Here is a tiny trained network, its code and every weight. The questions are about switching its units off for an input and a class, where a switched-off unit gives its printed mean instead of its output.

import numpy as np


def w(rows, s, z=0):
    codes = np.array(rows[::2]) - 128.0
    scale = np.full(codes.shape[1], s)
    scale[-1] = z or s
    return codes * scale


def norm(h):
    return h / np.sqrt((h * h).mean(-1, keepdims=True) + 1e-5)


def f(y):
    return y / 2 * (1 + np.tanh(0.7978845608 * (y + 0.044715 * y**3)))


def log_softmax(a):
    a = a - a.max(-1, keepdims=True)
    return a - np.log(np.exp(a).sum(-1, keepdims=True))


def net(x, mask):
    res = np.array(x, float).reshape(1, 5) / 4 @ E
    u = 0
    for l in range(4):
        y = f(norm(res) @ A[l][:, :-1].T + A[l][:, -1])
        res = res + np.where(mask[u : u + 8], y, B[l][:, -1]) @ B[l][:, :-1]
        u += 8
    return log_softmax(norm(res)[-1] @ U[:, :-1].T + U[:, -1])


A, B = {}, {}
E = w([
[72,126,131,124,246,65,148,88],'x0',
[94,50,129,155,193,244,117,178],'x1',
[104,83,103,145,123,144,254,201],'x2',
[69,130,82,121,104,150,129,149],'x3',
[129,167,109,41,103,205,134,99],'x4',
],0.007)
A[0] = w([
[127,80,131,156,187,113,135,117,51],'0.n1',
[134,167,176,64,163,178,154,182,79],'0.n2',
[96,2,106,135,172,116,94,89,91],'0.n3',
[191,227,168,148,208,169,203,63,209],'0.n4',
[132,125,195,117,154,79,66,127,96],'0.n5',
[140,162,208,56,106,157,158,119,156],'0.n6',
[146,117,133,190,217,58,131,132,252],'0.n7',
[160,79,166,162,134,182,108,68,59],'0.n8',
],0.0068,0.0018)
B[0] = w([
[165,164,137,168,41,166,164,94,154],'0.n1',
[119,119,132,115,207,139,235,108,152],'0.n2',
[70,153,255,125,34,106,106,125,181],'0.n3',
[101,95,109,160,76,251,72,90,184],'0.n4',
[187,108,122,183,124,229,96,116,166],'0.n5',
[144,128,99,147,116,96,170,65,174],'0.n6',
[102,170,81,153,75,156,112,121,254],'0.n7',
[169,153,4,90,126,113,45,131,152],'0.n8',
],0.007,0.0038)
A[1] = w([
[181,110,114,149,118,167,166,23,224],'1.n1',
[129,136,146,100,66,175,157,59,81],'1.n2',
[142,153,83,6,172,178,172,105,219],'1.n3',
[86,92,169,106,182,175,114,120,121],'1.n4',
[116,149,84,134,184,189,175,247,1],'1.n5',
[103,220,106,157,73,120,89,70,208],'1.n6',
[92,150,134,124,111,211,184,84,92],'1.n7',
[100,117,137,89,254,128,202,115,119],'1.n8',
],0.0074,0.0019)
B[1] = w([
[143,187,74,145,150,109,107,192,199],'1.n1',
[184,42,142,147,34,143,157,106,185],'1.n2',
[150,144,87,254,117,157,193,88,213],'1.n3',
[151,70,122,131,46,108,150,43,153],'1.n4',
[137,90,190,44,103,105,152,199,175],'1.n5',
[121,129,128,94,155,95,154,189,253],'1.n6',
[152,132,111,108,187,145,183,115,195],'1.n7',
[166,115,100,146,74,152,92,119,156],'1.n8',
],0.0075,0.0058)
A[2] = w([
[141,78,133,1,156,146,202,190,86],'2.n1',
[94,151,152,63,171,59,124,139,137],'2.n2',
[145,182,105,171,144,122,118,112,11],'2.n3',
[117,69,70,182,65,145,105,164,242],'2.n4',
[149,149,36,99,79,75,153,181,72],'2.n5',
[36,154,188,116,165,229,125,60,2],'2.n6',
[194,174,155,106,228,185,32,142,157],'2.n7',
[195,120,163,119,77,111,130,150,99],'2.n8',
],0.0073,0.00095)
B[2] = w([
[15,45,1,42,118,155,61,154,192],'2.n1',
[35,106,43,114,114,210,161,54,140],'2.n2',
[87,21,145,116,159,201,28,211,151],'2.n3',
[84,200,212,113,204,1,147,154,251],'2.n4',
[135,126,215,17,200,170,109,5,252],'2.n5',
[201,47,248,51,157,120,111,138,153],'2.n6',
[156,107,18,189,69,38,60,151,174],'2.n7',
[120,144,91,21,21,66,198,112,185],'2.n8',
],0.0054,0.0047)
A[3] = w([
[140,40,210,91,100,96,80,180,3],'3.n1',
[9,209,154,155,196,86,170,115,163],'3.n2',
[122,114,226,43,67,142,47,29,202],'3.n3',
[82,75,107,82,184,135,103,75,156],'3.n4',
[120,88,75,89,134,131,254,240,142],'3.n5',
[51,101,181,130,175,152,205,150,74],'3.n6',
[18,165,249,128,132,43,114,227,11],'3.n7',
[47,190,170,77,132,114,70,85,77],'3.n8',
],0.0057,0.0016)
B[3] = w([
[86,59,129,127,119,235,166,83,161],'3.n1',
[57,95,222,133,254,164,77,116,193],'3.n2',
[188,164,214,116,44,119,175,188,205],'3.n3',
[134,89,216,202,214,104,112,30,150],'3.n4',
[59,111,82,120,116,159,35,127,255],'3.n5',
[235,213,106,100,64,103,11,173,178],'3.n6',
[159,129,74,177,187,140,192,150,224],'3.n7',
[164,80,73,97,86,113,209,57,165],'3.n8',
],0.0062,0.0044)
U = w([
[187,191,157,41,60,60,176,115,170],'0',
[175,153,75,189,89,86,17,138,223],'1',
[173,135,39,150,124,229,193,65,92],'2',
[64,130,156,101,199,96,134,54,89],'3',
[47,63,78,62,88,162,130,191,185],'4',
[171,67,253,140,91,165,126,108,7],'5',
[87,125,189,229,179,92,135,210,116],'6',
],0.013,0.0019)

Each question gives the input, the list of numbers given to net, and the class t.
The units are the neurons (one row each of A and B). Each row of codes is followed by its name. A weight is (code - 128) times the scale printed after its matrix; where a second scale follows, it is the last column's (A, B and U).
mask holds one flag per neuron, layer by layer. A switched-off neuron (its flag False) gives its mean, the last column of its row in B, instead of its output. The means were averaged over made-up inputs and are rounded, as every weight is.
A unit's drop is (log p(t) with every unit on - log p(t) with that unit switched off) / (log p(t) with every unit on - log p(t) with every unit switched off).
The circuit of an input: a set's keep is (log p(t) with only the set's units on - log p(t) with every unit switched off) / (log p(t) with every unit on - log p(t) with every unit switched off). Starting from the 12 units with the biggest drops (on a tie, the unit counted first), units are removed one at a time, each time the one whose removal leaves the highest keep (on an exact tie, the one counted first), for as long as the keep stays at least 0.8.
units of the circuit, in order: the units of the circuit, biggest drop first
most important unit: the unit with the biggest drop
top k neurons: the k neurons with the biggest drops, biggest first
k most important neurons of layer l: the k neurons of layer l with the biggest drops, biggest first
input [-5,-1,0,4,1], class 0: most important unit : 2.n5
input [8,0,-7,-1,2], class 1: units of the circuit, in order : [2.n7, 0.n5]
input [-1,-5,1,2,-6], class 3: units of the circuit, in order : [3.n2, 2.n5, 1.n2]
input [-3,2,3,-6,-3], class 4: 3 most important neurons of layer 1 : [1.n3, 1.n5, 1.n4]
input [1,-6,5,5,-7], class 3: 2 most important neurons of layer 2 : [2.n5, 2.n2]
input [6,8,-8,0,6], class 5: units of the circuit, in order : [2.n6, 3.n3]
input [6,4,2,-4,2], class 5: units of the circuit, in order : [0.n3, 2.n6]
input [-2,6,3,-3,-4], class 4: units of the circuit, in order : [1.n5, 2.n1]
input [4,-2,0,-8,0], class 1: top 2 neurons : [0.n5, 1.n1]
input [5,-5,8,5,2], class 3: units of the circuit, in order : [2.n5, 3.n2]
input [-8,2,3,-8,-4], class 4: 2 most important neurons of layer 1 : [1.n3, 1.n4]
input [0,-3,7,3,6], class 2: top 3 neurons : [1.n3, 1.n6, 0.n6]
input [3,-4,-5,4,8], class 2: top 3 neurons : [1.n3, 0.n3, 2.n4]
input [8,1,-3,-1,-5], class 6: top 2 neurons : [0.n7, 2.n5]
input [-8,4,-2,-5,-3], class 1: most important unit : 2.n7
input [4,-4,6,8,-2], class 3: units of the circuit, in order : [2.n5, 3.n2]
input [1,8,-8,-6,5], class 1: top 2 neurons : [0.n8, 2.n7]
input [5,7,0,7,6], class 5: 4 most important neurons of layer 1 : [1.n6, 1.n4, 1.n1, 1.n3]
input [7,5,6,1,7], class 2: top 2 neurons : [1.n3, 1.n8]
input [3,-5,-3,-7,2], class 1: most important unit : 0.n5
input [-3,7,-4,-7,2], class 1: top 2 neurons : [0.n8, 2.n7]
input [8,-3,-5,1,0], class 1: top 3 neurons : [0.n5, 2.n7, 0.n4]
input [7,2,-6,-2,6], class 5: top 2 neurons : [2.n6, 0.n4]
